Below are the code and all the weights of a small trained network. Each question names an input and a class and asks about switching units off, where a switched-off unit gives its printed mean instead of its output.

import numpy as np


def w(rows, s, z=0):
    codes = np.array(rows[::2]) - 128.0
    scale = np.full(codes.shape[1], s)
    scale[-1] = z or s
    return codes * scale


def f(y):
    return np.maximum(y, 0)


def log_softmax(a):
    a = a - a.max(-1, keepdims=True)
    return a - np.log(np.exp(a).sum(-1, keepdims=True))


def net(x, mask):
    res = np.array(x, float).reshape(1, 6) / 4 @ E
    y = f(res @ A[0][:, :-1].T + A[0][:, -1])
    res = res + np.where(mask, y, B[0][:, -1]) @ B[0][:, :-1]
    return log_softmax(res[-1] @ U[:, :-1].T + U[:, -1])


A, B = {}, {}
E = w([
[2,197,145,31,247,187],'x0',
[73,234,25,192,32,203],'x1',
[123,123,126,126,121,131],'x2',
[69,34,79,231,234,212],'x3',
[119,132,130,124,131,131],'x4',
[130,140,120,131,148,121],'x5',
],0.0055)
A[0] = w([
[253,42,51,173,26,118,129],'n1',
[224,77,88,133,68,88,110],'n2',
[169,67,159,94,179,49,28],'n3',
[162,61,129,63,178,117,133],'n4',
[125,213,40,212,37,184,61],'n5',
[201,41,64,233,92,75,118],'n6',
[98,58,104,180,173,162,4],'n7',
[88,43,148,235,159,197,88],'n8',
[165,157,126,67,44,29,70],'n9',
[132,85,88,201,161,177,15],'n10',
[122,29,81,210,184,165,39],'n11',
[199,25,224,102,202,69,33],'n12',
[122,42,116,217,179,173,39],'n13',
[145,45,180,118,198,72,57],'n14',
[121,207,29,132,59,111,59],'n15',
],0.0058,0.0035)
B[0] = w([
[19,112,76,22,203,73,254],'n1',
[55,148,80,53,206,96,205],'n2',
[154,90,113,203,69,200,173],'n3',
[101,98,96,219,115,137,189],'n4',
[119,48,120,230,72,242,237],'n5',
[35,62,8,39,220,100,234],'n6',
[154,227,192,73,40,72,168],'n7',
[175,207,186,46,77,61,216],'n8',
[226,192,216,83,63,75,208],'n9',
[196,152,158,117,49,142,168],'n10',
[222,232,229,67,27,40,201],'n11',
[108,28,91,237,55,253,212],'n12',
[217,202,212,77,28,18,194],'n13',
[128,38,78,191,90,216,188],'n14',
[174,103,174,228,70,192,200],'n15',
],0.0057,0.0049)
U = w([
[235,186,227,82,21,62,73],'0',
[114,103,105,124,107,149,234],'1',
[129,45,78,255,71,251,2],'2',
[124,131,88,120,153,119,220],'3',
[7,128,63,3,220,151,67],'4',
],0.006,0.0046)

Each question gives the input, the list of numbers given to net, and the class t.
The units are the neurons (one row each of A and B). Each row of codes is followed by its name. A weight is (code - 128) times the scale printed after its matrix; where a second scale follows, it is the last column's (A, B and U).
mask holds one flag per neuron, in row order. A switched-off neuron (its flag False) gives its mean, the last column of its row in B, instead of its output. The means were averaged over made-up inputs and are rounded, as every weight is.
A unit's drop is (log p(t) with every unit on - log p(t) with that unit switched off) / (log p(t) with every unit on - log p(t) with every unit switched off).
The circuit of an input: a set's keep is (log p(t) with only the set's units on - log p(t) with every unit switched off) / (log p(t) with every unit on - log p(t) with every unit switched off). Starting from the 12 units with the biggest drops (on a tie, the unit counted first), units are removed one at a time, each time the one whose removal leaves the highest keep (on an exact tie, the one counted first), for as long as the keep stays at least 0.8.
circuit, biggest first: the units of the circuit, biggest drop first
unit that matters most: the unit with the biggest drop
top k neurons: the k neurons with the biggest drops, biggest first
drop when u is switched off: that unit's drop, to one decimal
input [-7,-6,5,-1,-6,-5], class 4: unit that matters most => n1
input [-6,5,2,8,-4,3], class 0: circuit, biggest first => n11, n13
input [-7,-7,-7,-2,4,6], class 2: top 3 neurons => n12, n3, n14
input [-7,2,4,0,1,-5], class 4: circuit, biggest first => n1, n6
input [-7,6,6,8,-1,-8], class 0: top 3 neurons => n11, n13, n8
input [-8,-4,6,4,3,-8], class 4: circuit, biggest first => n6, n1
input [7,-7,3,8,-2,5], class 0: top 2 neurons => n11, n13
input [4,-7,0,7,1,-8], class 0: top 4 neurons => n11, n13, n8, n7
input [-7,-6,-4,3,3,6], class 4: top 3 neurons => n6, n1, n2
input [0,-8,-1,4,2,3], class 2: top 2 neurons => n12, n14
input [-8,7,-7,-1,2,3], class 4: top 4 neurons => n1, n6, n2, n12
input [-6,-6,-3,-2,5,-1], class 2: top 2 neurons => n12, n3
input [-4,-7,-7,3,-1,0], class 2: top 4 neurons => n12, n14, n3, n4
input [-6,-8,-6,-4,2,-4], class 2: circuit, biggest first => n12
input [6,-8,-2,-2,-7,-5], class 2: drop when n12 is switched off => 0.2
input [-8,-2,5,-6,-4,5], class 4: drop when n6 is switched off => 0.2
input [-1,-5,-2,0,-4,8], class 2: drop when n14 is switched off => 0.1
